Here is a tiny trained network, its code and every weight. The questions are about switching its units off for an input and a class, where a switched-off unit gives its printed mean instead of its output.

import numpy as np


def w(rows, s, z=0):
    codes = np.array(rows[::2]) - 128.0
    scale = np.full(codes.shape[1], s)
    scale[-1] = z or s
    return codes * scale


def f(y):
    return y / 2 * (1 + np.tanh(0.7978845608 * (y + 0.044715 * y**3)))


def log_softmax(a):
    a = a - a.max(-1, keepdims=True)
    return a - np.log(np.exp(a).sum(-1, keepdims=True))


def net(x, mask):
    res = np.array(x, float).reshape(1, 7) / 4 @ E
    y = f(res @ A[0][:, :-1].T + A[0][:, -1])
    res = res + np.where(mask, y, B[0][:, -1]) @ B[0][:, :-1]
    return log_softmax(res[-1] @ U[:, :-1].T + U[:, -1])


A, B = {}, {}
E = w([
[2,86,114,95,123,171,160],'x0',
[100,207,85,218,93,180,95],'x1',
[127,128,127,127,128,128,128],'x2',
[128,127,126,129,130,128,128],'x3',
[176,176,92,71,160,219,169],'x4',
[177,36,104,149,77,189,101],'x5',
[144,134,137,163,54,114,235],'x6',
],0.0095)
A[0] = w([
[165,56,123,118,104,161,125,64],'N0',
[135,113,122,147,120,121,186,77],'N1',
[131,128,131,102,141,128,75,37],'N2',
[110,39,145,133,117,4,108,85],'N3',
[237,108,133,99,161,49,133,93],'N4',
[117,164,142,59,190,42,179,82],'N5',
[118,113,134,104,186,142,64,52],'N6',
[162,87,142,100,105,81,235,78],'N7',
[161,123,126,155,139,96,123,7],'N8',
[79,121,124,99,133,149,153,81],'N9',
[115,153,124,148,103,141,109,201],'N10',
[137,81,135,50,198,109,69,83],'N11',
[195,160,138,116,137,120,124,83],'N12',
[65,67,134,98,148,151,170,95],'N13',
[178,22,128,99,121,146,128,92],'N14',
[121,161,110,177,126,159,121,2],'N15',
[77,67,127,60,142,130,171,91],'N16',
[187,128,131,129,137,104,129,101],'N17',
[142,125,145,133,96,116,201,88],'N18',
[190,123,126,33,181,187,194,102],'N19',
],0.02,0.0062)
B[0] = w([
[77,160,128,187,175,60,99,192],'N0',
[145,149,75,135,117,101,135,162],'N1',
[115,140,73,141,96,113,138,147],'N2',
[14,113,144,22,87,135,216,254],'N3',
[222,117,204,100,96,163,46,231],'N4',
[59,144,170,251,233,100,120,213],'N5',
[163,140,53,144,100,94,155,173],'N6',
[242,122,48,140,143,189,182,223],'N7',
[102,149,116,115,92,98,90,147],'N8',
[125,112,147,144,93,90,71,171],'N9',
[160,125,151,104,149,147,138,174],'N10',
[228,125,34,137,153,175,169,214],'N11',
[109,109,131,132,77,88,74,181],'N12',
[184,152,158,98,78,98,51,209],'N13',
[83,137,181,237,227,127,133,224],'N14',
[165,89,200,124,196,217,183,159],'N15',
[191,107,194,121,101,180,53,217],'N16',
[120,148,136,120,94,121,67,174],'N17',
[129,136,21,140,137,96,110,186],'N18',
[5,110,147,19,83,129,228,250],'N19',
],0.027,0.017)
U = w([
[53,108,128,11,102,130,197,123],'0',
[183,120,164,78,85,128,41,87],'1',
[198,139,1,115,140,139,176,114],'2',
[172,108,144,104,168,187,147,254],'3',
[77,158,154,187,215,94,131,88],'4',
],0.0084,0.0087)

Each question gives the input, the list of numbers given to net, and the class t.
The units are the neurons (one row each of A and B). Each row of codes is followed by its name. A weight is (code - 128) times the scale printed after its matrix; where a second scale follows, it is the last column's (A, B and U).
mask holds one flag per neuron, in row order. A switched-off neuron (its flag False) gives its mean, the last column of its row in B, instead of its output. The means were averaged over made-up inputs and are rounded, as every weight is.
A unit's drop is (log p(t) with every unit on - log p(t) with that unit switched off) / (log p(t) with every unit on - log p(t) with every unit switched off).
The circuit of an input: a set's keep is (log p(t) with only the set's units on - log p(t) with every unit switched off) / (log p(t) with every unit on - log p(t) with every unit switched off). Starting from the 12 units with the biggest drops (on a tie, the unit counted first), units are removed one at a time, each time the one whose removal leaves the highest keep (on an exact tie, the one counted first), for as long as the keep stays at least 0.8.
circuit, biggest first: the units of the circuit, biggest drop first
unit that matters most: the unit with the biggest drop
top k neurons: the k neurons with the biggest drops, biggest first
drop when u is switched off: that unit's drop, to one decimal
input [0,-2,-4,-7,6,-4,7], class 2: circuit, biggest first => N7
input [8,-4,2,8,-6,-4,-3], class 1: top 2 neurons => N16; N13
input [3,-4,-4,-6,0,8,7], class 4: top 3 neurons => N14; N0; N11
input [-7,6,-5,8,3,-4,8], class 2: top 4 neurons => N18; N16; N13; N4
input [-7,4,-1,-4,6,3,-6], class 1: top 3 neurons => N3; N12; N4
input [-4,7,8,-8,-6,-5,2], class 3: top 4 neurons => N19; N3; N5; N15
input [3,-7,7,7,4,-3,-5], class 3: circuit, biggest first => N11; N16; N5
input [5,-7,-4,-5,0,0,0], class 3: top 3 neurons => N16; N11; N7
input [-4,-8,-8,-1,1,-8,-4], class 3: top 4 neurons => N4; N11; N14; N5
input [-6,1,-7,-8,-3,7,-3], class 4: top 4 neurons => N14; N0; N16; N13
input [8,3,-5,-3,-7,7,-5], class 1: top 4 neurons => N19; N13; N5; N16
input [-8,-8,-6,-6,6,0,7], class 1: top 3 neurons => N4; N12; N17
input [-4,-3,-1,-5,-2,8,6], class 4: top 3 neurons => N14; N0; N11
input [4,-7,3,-6,2,-7,-5], class 3: unit that matters most => N11
input [4,-5,4,6,2,-4,0], class 3: top 4 neurons => N5; N16; N4; N14
input [7,-8,2,0,4,3,-1], class 3: top 3 neurons => N14; N11; N16
input [8,-8,-4,5,7,-3,3], class 1: top 4 neurons => N16; N13; N3; N9
input [-6,6,2,1,-8,7,-8], class 0: drop when N3 is switched off => 0.9
input [0,-1,4,8,1,2,-6], class 2: drop when N10 is switched off => 0.0
input [-8,-5,-5,-3,-6,1,4], class 1: circuit, biggest first => N4
input [0,-2,-8,8,-2,6,6], class 2: drop when N5 is switched off => 1.5
input [5,-6,5,0,-3,8,-1], class 4: drop when N14 is switched off => 3.0
